Here is a tiny trained network, its code and every weight. The questions are about switching its units off for an input and a target symbol, where a switched-off unit gives its printed mean instead of its output.

import numpy as np


def w(rows, s, z=0):
    codes = np.array(rows[::2]) - 128.0
    scale = np.full(codes.shape[1], s)
    scale[-1] = z or s
    return codes * scale


def f(y):
    return y / 2 * (1 + np.tanh(0.7978845608 * (y + 0.044715 * y**3)))


def softmax(a):
    e = np.exp(a - a.max(-1, keepdims=True))
    return e / e.sum(-1, keepdims=True)


def log_softmax(a):
    a = a - a.max(-1, keepdims=True)
    return a - np.log(np.exp(a).sum(-1, keepdims=True))


def net(x, mask):
    ids = ['ΘΛΣΦαγδεζμξτψω'.index(c) for c in x.split()]
    T = len(ids)
    res = E[ids] + P[:T]
    u = 0
    for l in range(2):
        q, k, v = (res @ M[l].T for M in (Q, K, V))
        z = softmax(np.where(np.tri(T) > 0, q @ k.T / 3**0.5, -1e9)) @ v
        res = res + np.where(mask[u], z, O[l][:, -1]) @ O[l][:, :-1]
        u += 1
        y = f(res @ A[l][:, :-1].T + A[l][:, -1])
        res = res + np.where(mask[u : u + 12], y, B[l][:, -1]) @ B[l][:, :-1]
        u += 12
    return log_softmax(res[-1] @ U[:, :-1].T + U[:, -1])


Q, K, V, O, A, B = {}, {}, {}, {}, {}, {}
E = w([
[85,160,157,173],'Θ',
[189,169,92,164],'Λ',
[191,97,131,20],'Σ',
[120,183,166,100],'Φ',
[94,20,188,181],'α',
[169,122,114,167],'γ',
[72,148,191,72],'δ',
[84,183,25,140],'ε',
[120,145,147,125],'ζ',
[164,50,29,235],'μ',
[77,11,161,92],'ξ',
[94,152,192,111],'τ',
[212,156,61,133],'ψ',
[41,99,224,98],'ω',
],0.012)
P = w([
[168,125,151,150],'0',
[2,71,3,56],'1',
[158,130,141,153],'2',
[34,67,32,83],'3',
[145,136,129,157],'4',
[47,74,46,94],'5',
[127,146,119,161],'6',
],0.0087)
Q[0] = w([
[131,155,250,197],'L0H1',
[146,88,140,148],'L0H1',
[166,144,128,163],'L0H1',
],0.018)
K[0] = w([
[61,139,203,250],'L0H1',
[133,79,188,175],'L0H1',
[121,132,124,238],'L0H1',
],0.015)
V[0] = w([
[4,132,95,173],'L0H1',
[42,87,138,82],'L0H1',
[43,127,124,169],'L0H1',
],0.0027)
O[0] = w([
[255,44,189,124,150],'L0H1',
[213,4,128,129,251],'L0H1',
[229,82,144,127,127],'L0H1',
],0.0025,0.0011)
A[0] = w([
[250,236,83,60,85],'L0N1',
[208,158,159,86,25],'L0N2',
[115,121,88,148,140],'L0N3',
[178,116,169,181,79],'L0N4',
[146,101,214,72,26],'L0N5',
[52,97,132,106,162],'L0N6',
[104,162,132,141,175],'L0N7',
[249,197,172,138,98],'L0N8',
[161,169,187,107,6],'L0N9',
[137,157,178,144,52],'L0N10',
[185,148,171,159,24],'L0N11',
[109,154,107,94,18],'L0N12',
],0.011,0.0018)
B[0] = w([
[87,2,86,47,214],'L0N1',
[42,130,161,158,137],'L0N2',
[164,168,147,106,162],'L0N3',
[86,79,131,212,142],'L0N4',
[100,128,168,38,171],'L0N5',
[185,135,85,88,254],'L0N6',
[123,145,94,107,131],'L0N7',
[51,164,72,195,174],'L0N8',
[72,224,138,116,117],'L0N9',
[41,136,152,142,115],'L0N10',
[102,143,109,189,124],'L0N11',
[134,92,123,162,128],'L0N12',
],0.018,0.0037)
Q[1] = w([
[51,167,164,16],'L1H1',
[85,230,62,130],'L1H1',
[174,252,156,130],'L1H1',
],0.017)
K[1] = w([
[82,182,180,14],'L1H1',
[70,209,42,126],'L1H1',
[144,254,150,165],'L1H1',
],0.016)
V[1] = w([
[186,93,77,53],'L1H1',
[239,43,95,2],'L1H1',
[40,132,180,123],'L1H1',
],0.0032)
O[1] = w([
[93,193,84,101,208],'L1H1',
[96,255,45,114,255],'L1H1',
[153,77,88,155,156],'L1H1',
],0.0037,0.0041)
A[1] = w([
[90,185,162,150,174],'L1N1',
[158,77,144,90,12],'L1N2',
[112,169,150,144,106],'L1N3',
[107,155,112,131,84],'L1N4',
[163,167,138,234,57],'L1N5',
[167,105,166,74,88],'L1N6',
[129,227,249,199,13],'L1N7',
[112,196,72,174,73],'L1N8',
[105,184,196,110,95],'L1N9',
[68,173,158,98,116],'L1N10',
[152,126,178,163,159],'L1N11',
[206,119,131,176,2],'L1N12',
],0.012,0.0044)
B[1] = w([
[55,167,144,143,157],'L1N1',
[142,145,167,179,217],'L1N2',
[42,157,122,130,116],'L1N3',
[125,117,130,133,122],'L1N4',
[150,203,148,162,181],'L1N5',
[150,123,138,190,252],'L1N6',
[172,109,1,111,156],'L1N7',
[147,96,159,148,165],'L1N8',
[137,183,167,89,152],'L1N9',
[139,103,143,97,199],'L1N10',
[81,109,151,103,159],'L1N11',
[108,180,146,71,142],'L1N12',
],0.024,0.0039)
U = w([
[255,130,42,31,254],'Θ',
[244,97,138,155,174],'Λ',
[158,55,200,142,155],'Σ',
[139,163,135,15,63],'Φ',
[120,73,94,175,48],'α',
[105,88,57,99,5],'γ',
[183,117,204,52,90],'δ',
[70,131,151,98,140],'ε',
[154,188,147,111,121],'ζ',
[121,172,62,144,57],'μ',
[109,167,67,45,36],'ξ',
[114,142,117,127,148],'τ',
[129,50,145,14,82],'ψ',
[135,141,140,182,99],'ω',
],0.0058,0.004)

Each question gives the input, a string of symbols that net reads in full, and the target symbol t.
The units are the heads (3 rows each of Q, K, V and O) and the neurons (one row each of A and B). Each row of codes is followed by its name. A weight is (code - 128) times the scale printed after its matrix; where a second scale follows, it is the last column's (O, A, B and U).
mask holds one flag per unit, layer by layer, with each layer's heads first. A switched-off unit (its flag False) gives its mean, the last column of its rows in O or B, instead of its output. The means were averaged over made-up inputs and are rounded, as every weight is.
A unit's drop is (log p(t) with every unit on - log p(t) with that unit switched off) / (log p(t) with every unit on - log p(t) with every unit switched off).
The circuit of an input: a set's keep is (log p(t) with only the set's units on - log p(t) with every unit switched off) / (log p(t) with every unit on - log p(t) with every unit switched off). Starting from the 12 units with the biggest drops (on a tie, the unit counted first), units are removed one at a time, each time the one whose removal leaves the highest keep (on an exact tie, the one counted first), for as long as the keep stays at least 0.8.
units of the circuit, in order: the units of the circuit, biggest drop first
most important unit: the unit with the biggest drop
top k neurons: the k neurons with the biggest drops, biggest first
k most important neurons of layer l: the k neurons of layer l with the biggest drops, biggest first
drop when u is switched off: that unit's drop, to one decimal
input ε Λ ξ α ω ω, target Λ: 2 most important neurons of layer 0 : (L0N5; L0N6)
input Φ Λ α ψ γ, target ω: most important unit : L1N5
input ω Λ Σ Λ α δ, target Θ: 2 most important neurons of layer 0 : (L0N6; L0N1)
input ω ζ Σ Σ, target Λ: top 4 neurons : (L0N8; L1N6; L1N2; L0N2)
input τ ψ Φ Θ, target Θ: 2 most important neurons of layer 0 : (L0N5; L0N6)
input ε γ Φ ψ ω ω, target Λ: top 3 neurons : (L0N5; L1N6; L0N6)
input ξ μ δ, target Φ: top 2 neurons : (L1N9; L0N1)
input Σ τ μ ε α τ ξ, target Λ: 2 most important neurons of layer 0 : (L0N8; L0N2)
input Σ Φ μ α ζ Φ δ, target Φ: top 2 neurons : (L0N1; L1N9)
input μ τ ζ ω Σ, target ψ: 2 most important neurons of layer 1 : (L1N10; L1N5)
input ω Φ ψ ε ζ ξ, target Θ: top 2 neurons : (L0N6; L0N9)
input τ α Σ Λ ω, target δ: top 3 neurons : (L0N5; L0N8; L1N9)
input α τ Θ, target μ: 3 most important neurons of layer 0 : (L0N1; L0N6; L0N5)
input α δ ζ ω, target Θ: units of the circuit, in order : (L0N6)
input Φ τ Σ α Σ μ, target Θ: 3 most important neurons of layer 0 : (L0N3; L0N8; L0N4)
input δ γ ζ δ, target Λ: 3 most important neurons of layer 0 : (L0N1; L0N5; L0N6)
input τ ψ ψ ω Σ ξ γ, target ω: top 3 neurons : (L0N1; L1N5; L0N6)
input δ Σ ε ψ ψ δ, target Λ: top 4 neurons : (L0N1; L0N5; L0N6; L1N6)
input Φ Σ Σ γ μ, target ζ: top 2 neurons : (L0N1; L1N5)
input ε ψ τ, target ξ: 2 most important neurons of layer 0 : (L0N1; L0N9)
input α ω ω α, target Λ: most important unit : L0N4
input ξ Λ ω, target δ: top 2 neurons : (L0N5; L1N9)
input ε ε Σ α, target Θ: 2 most important neurons of layer 0 : (L0N6; L0N5)
input Φ ε Σ, target ψ: drop when L0N2 is switched off : 0.3
input μ ζ Θ ζ ε, target Θ: drop when L1N1 is switched off : 0.2
input δ Φ Φ Θ ξ, target Λ: drop when L1N6 is switched off : 0.4
input Σ α Λ ζ Φ, target ε: most important unit : L1N1
